Below is a small trained network, with its code and all its weights. Each question gives an input and a class and asks what happens when units are switched off, that is, made to give their printed mean instead of their output.

import numpy as np


def w(rows, s, z=0):
    codes = np.array(rows[::2]) - 128.0
    scale = np.full(codes.shape[1], s)
    scale[-1] = z or s
    return codes * scale


def norm(h):
    return h / np.sqrt((h * h).mean(-1, keepdims=True) + 1e-5)


def f(y):
    return y / 2 * (1 + np.tanh(0.7978845608 * (y + 0.044715 * y**3)))


def log_softmax(a):
    a = a - a.max(-1, keepdims=True)
    return a - np.log(np.exp(a).sum(-1, keepdims=True))


def net(x, mask):
    res = np.array(x, float).reshape(1, 4) / 4 @ E
    u = 0
    for l in range(2):
        y = f(norm(res) @ A[l][:, :-1].T + A[l][:, -1])
        res = res + np.where(mask[u : u + 15], y, B[l][:, -1]) @ B[l][:, :-1]
        u += 15
    return log_softmax(norm(res)[-1] @ U[:, :-1].T + U[:, -1])


A, B = {}, {}
E = w([
[138,143,239,78,134],'x0',
[56,168,181,193,197],'x1',
[83,3,82,110,119],'x2',
[76,180,106,58,95],'x3',
],0.0037)
A[0] = w([
[205,50,129,147,116,186],'0.n1',
[112,155,118,113,106,40],'0.n2',
[79,152,134,147,107,169],'0.n3',
[254,196,194,131,142,137],'0.n4',
[128,107,91,43,73,1],'0.n5',
[106,113,123,105,119,89],'0.n6',
[163,184,47,95,78,27],'0.n7',
[196,200,119,238,171,107],'0.n8',
[216,102,48,150,122,206],'0.n9',
[118,85,133,60,75,52],'0.n10',
[117,88,31,120,103,151],'0.n11',
[85,94,118,116,165,137],'0.n12',
[80,162,120,254,196,14],'0.n13',
[101,155,161,114,218,187],'0.n14',
[109,184,125,138,133,139],'0.n15',
],0.0071,0.0029)
B[0] = w([
[189,33,133,230,221,211],'0.n1',
[141,137,140,89,104,110],'0.n2',
[136,160,223,112,144,153],'0.n3',
[242,68,94,156,3,252],'0.n4',
[38,229,36,106,221,145],'0.n5',
[96,140,167,76,122,118],'0.n6',
[199,146,119,161,25,161],'0.n7',
[110,66,162,52,44,211],'0.n8',
[207,149,135,215,20,232],'0.n9',
[65,90,127,77,185,141],'0.n10',
[211,179,109,95,164,207],'0.n11',
[164,144,161,108,56,145],'0.n12',
[32,72,73,230,143,193],'0.n13',
[175,191,155,135,47,196],'0.n14',
[161,151,216,159,109,155],'0.n15',
],0.0045,0.0042)
A[1] = w([
[232,28,150,160,139,254],'1.n1',
[132,74,11,190,180,150],'1.n2',
[84,49,77,87,190,221],'1.n3',
[82,140,180,230,101,89],'1.n4',
[56,145,178,115,84,116],'1.n5',
[254,166,63,157,92,193],'1.n6',
[99,151,161,183,117,43],'1.n7',
[148,188,176,191,121,94],'1.n8',
[84,139,137,93,30,184],'1.n9',
[39,157,150,154,95,126],'1.n10',
[164,61,206,141,197,153],'1.n11',
[107,129,137,61,108,35],'1.n12',
[140,137,88,75,223,12],'1.n13',
[207,51,78,189,126,216],'1.n14',
[100,109,140,99,68,91],'1.n15',
],0.0079,0.0033)
B[1] = w([
[182,254,191,122,24,255],'1.n1',
[185,155,171,113,94,187],'1.n2',
[149,198,162,115,98,153],'1.n3',
[61,141,57,86,125,166],'1.n4',
[179,100,102,198,135,145],'1.n5',
[162,204,237,135,33,253],'1.n6',
[62,140,90,99,105,132],'1.n7',
[123,163,114,96,81,155],'1.n8',
[171,87,141,117,145,166],'1.n9',
[158,84,102,140,114,146],'1.n10',
[171,167,104,142,79,159],'1.n11',
[137,125,162,105,175,119],'1.n12',
[13,161,74,85,142,121],'1.n13',
[222,194,218,94,78,245],'1.n14',
[162,103,148,162,163,131],'1.n15',
],0.0082,0.0088)
U = w([
[44,163,92,19,213,130],'0',
[174,16,175,152,215,137],'1',
[108,186,113,216,227,13],'2',
[19,74,8,215,75,149],'3',
[213,226,191,152,17,202],'4',
],0.013,0.011)

Each question gives the input, the list of numbers given to net, and the class t.
The units are the neurons (one row each of A and B). Each row of codes is followed by its name. A weight is (code - 128) times the scale printed after its matrix; where a second scale follows, it is the last column's (A, B and U).
mask holds one flag per neuron, layer by layer. A switched-off neuron (its flag False) gives its mean, the last column of its row in B, instead of its output. The means were averaged over made-up inputs and are rounded, as every weight is.
A unit's drop is (log p(t) with every unit on - log p(t) with that unit switched off) / (log p(t) with every unit on - log p(t) with every unit switched off).
unit that matters most: the unit with the biggest drop
k most important neurons: the k neurons with the biggest drops, biggest first
k most important neurons of layer l: the k neurons of layer l with the biggest drops, biggest first
input [1,6,3,7], class 3: 2 most important neurons : 1.n14, 1.n1
input [4,8,6,-3], class 3: 2 most important neurons of layer 1 : 1.n14, 1.n6
input [5,3,5,5], class 1: 2 most important neurons of layer 1 : 1.n1, 1.n6
input [4,-7,0,6], class 0: unit that matters most : 0.n5
input [1,3,0,-2], class 3: 4 most important neurons of layer 0 : 0.n13, 0.n1, 0.n9, 0.n4
input [7,6,6,3], class 1: 4 most important neurons : 1.n1, 1.n6, 1.n14, 0.n1
input [-4,3,-4,4], class 3: 2 most important neurons of layer 1 : 1.n14, 1.n1
input [5,-3,2,2], class 0: 3 most important neurons : 0.n5, 1.n1, 1.n6
input [-4,7,4,2], class 3: 2 most important neurons : 1.n1, 1.n6
input [7,1,2,4], class 1: 2 most important neurons : 1.n1, 1.n6
input [-2,4,2,6], class 3: 2 most important neurons of layer 0 : 0.n8, 0.n4
input [6,4,1,8], class 1: 2 most important neurons of layer 1 : 1.n1, 1.n6
input [0,-6,8,7], class 0: 2 most important neurons : 0.n5, 0.n4
input [-5,7,3,-1], class 3: 3 most important neurons of layer 1 : 1.n6, 1.n1, 1.n14
input [-8,8,0,-2], class 3: 2 most important neurons of layer 0 : 0.n4, 0.n1
input [6,-1,0,8], class 1: most important neuron of layer 0 : 0.n11
input [-6,4,6,7], class 0: 4 most important neurons of layer 1 : 1.n6, 1.n1, 1.n14, 1.n13
